Here is a tiny trained network, its code and every weight. The questions are about switching its units off for an input and a class, where a switched-off unit gives its printed mean instead of its output.

import numpy as np


def w(rows, s, z=0):
    codes = np.array(rows[::2]) - 128.0
    scale = np.full(codes.shape[1], s)
    scale[-1] = z or s
    return codes * scale


def norm(h):
    return h / np.sqrt((h * h).mean(-1, keepdims=True) + 1e-5)


def f(y):
    return y / 2 * (1 + np.tanh(0.7978845608 * (y + 0.044715 * y**3)))


def log_softmax(a):
    a = a - a.max(-1, keepdims=True)
    return a - np.log(np.exp(a).sum(-1, keepdims=True))


def net(x, mask):
    res = np.array(x, float).reshape(1, 2) / 4 @ E
    u = 0
    for l in range(3):
        y = f(norm(res) @ A[l][:, :-1].T + A[l][:, -1])
        res = res + np.where(mask[u : u + 7], y, B[l][:, -1]) @ B[l][:, :-1]
        u += 7
    return log_softmax(norm(res)[-1] @ U[:, :-1].T + U[:, -1])


A, B = {}, {}
E = w([
[174,17,120,95],'x0',
[5,110,16,84],'x1',
],0.0013)
A[0] = w([
[179,248,217,228,90],'L0N0',
[111,44,104,26,105],'L0N1',
[194,134,79,114,105],'L0N2',
[211,67,179,178,3],'L0N3',
[137,211,249,195,119],'L0N4',
[98,113,145,172,134],'L0N5',
[226,47,251,152,51],'L0N6',
],0.0028,0.0016)
B[0] = w([
[124,114,101,233,254],'L0N0',
[165,125,74,217,182],'L0N1',
[127,96,128,134,113],'L0N2',
[55,102,96,3,119],'L0N3',
[94,31,112,186,227],'L0N4',
[125,131,138,125,133],'L0N5',
[111,187,169,67,222],'L0N6',
],0.0026,0.0011)
A[1] = w([
[150,74,76,129,84],'L1N0',
[68,107,116,3,120],'L1N1',
[102,138,113,11,19],'L1N2',
[61,122,154,62,136],'L1N3',
[179,101,207,17,6],'L1N4',
[167,108,113,129,111],'L1N5',
[54,239,108,126,113],'L1N6',
],0.0042,0.0012)
B[1] = w([
[104,79,106,84,160],'L1N0',
[168,125,223,190,205],'L1N1',
[154,149,199,174,126],'L1N2',
[240,134,179,150,137],'L1N3',
[219,131,223,28,178],'L1N4',
[87,135,107,116,129],'L1N5',
[216,141,127,3,253],'L1N6',
],0.0032,0.0011)
A[2] = w([
[102,163,158,254,41],'L2N0',
[134,71,111,98,98],'L2N1',
[82,138,94,168,103],'L2N2',
[114,144,104,167,11],'L2N3',
[140,195,86,15,3],'L2N4',
[156,135,146,93,26],'L2N5',
[93,141,143,82,116],'L2N6',
],0.0067,0.0012)
B[2] = w([
[21,254,201,185,225],'L2N0',
[41,155,106,194,149],'L2N1',
[200,123,238,119,184],'L2N2',
[163,131,194,143,133],'L2N3',
[46,204,92,29,250],'L2N4',
[202,148,147,117,129],'L2N5',
[189,122,186,90,129],'L2N6',
],0.0032,0.0025)
U = w([
[39,210,203,236,174],'0',
[68,207,58,2,173],'1',
[242,80,221,64,174],'2',
[68,11,46,194,179],'3',
[167,148,87,157,5],'4',
[164,149,88,155,2],'5',
],0.015,0.011)

Each question gives the input, the list of numbers given to net, and the class t.
The units are the neurons (one row each of A and B). Each row of codes is followed by its name. A weight is (code - 128) times the scale printed after its matrix; where a second scale follows, it is the last column's (A, B and U).
mask holds one flag per neuron, layer by layer. A switched-off neuron (its flag False) gives its mean, the last column of its row in B, instead of its output. The means were averaged over made-up inputs and are rounded, as every weight is.
A unit's drop is (log p(t) with every unit on - log p(t) with that unit switched off) / (log p(t) with every unit on - log p(t) with every unit switched off).
The circuit of an input: a set's keep is (log p(t) with only the set's units on - log p(t) with every unit switched off) / (log p(t) with every unit on - log p(t) with every unit switched off). Starting from the 12 units with the biggest drops (on a tie, the unit counted first), units are removed one at a time, each time the one whose removal leaves the highest keep (on an exact tie, the one counted first), for as long as the keep stays at least 0.8.
units of the circuit, in order: the units of the circuit, biggest drop first
k most important neurons: the k neurons with the biggest drops, biggest first
drop when u is switched off: that unit's drop, to one decimal
input [-8,2], class 1: units of the circuit, in order -> [L1N6]
input [3,5], class 3: 2 most important neurons -> [L0N1; L2N0]
input [8,1], class 3: 4 most important neurons -> [L0N1; L1N6; L2N1; L2N2]
input [3,0], class 2: 2 most important neurons -> [L0N0; L1N4]
input [1,4], class 3: 4 most important neurons -> [L0N6; L0N1; L1N4; L2N0]
input [0,-8], class 0: 2 most important neurons -> [L1N6; L0N0]
input [3,6], class 3: 2 most important neurons -> [L2N0; L0N1]
input [2,5], class 3: 2 most important neurons -> [L0N1; L2N0]
input [2,0], class 2: 3 most important neurons -> [L0N0; L1N4; L0N4]
input [1,-2], class 2: 2 most important neurons -> [L0N6; L1N4]
input [7,1], class 3: 2 most important neurons -> [L0N1; L1N6]
input [-3,1], class 1: drop when L1N6 is switched off -> 4.9
input [8,7], class 3: drop when L2N6 is switched off -> 0.0
input [5,2], class 3: drop when L0N1 is switched off -> 0.3
input [2,-1], class 2: most important neuron -> [L1N4]
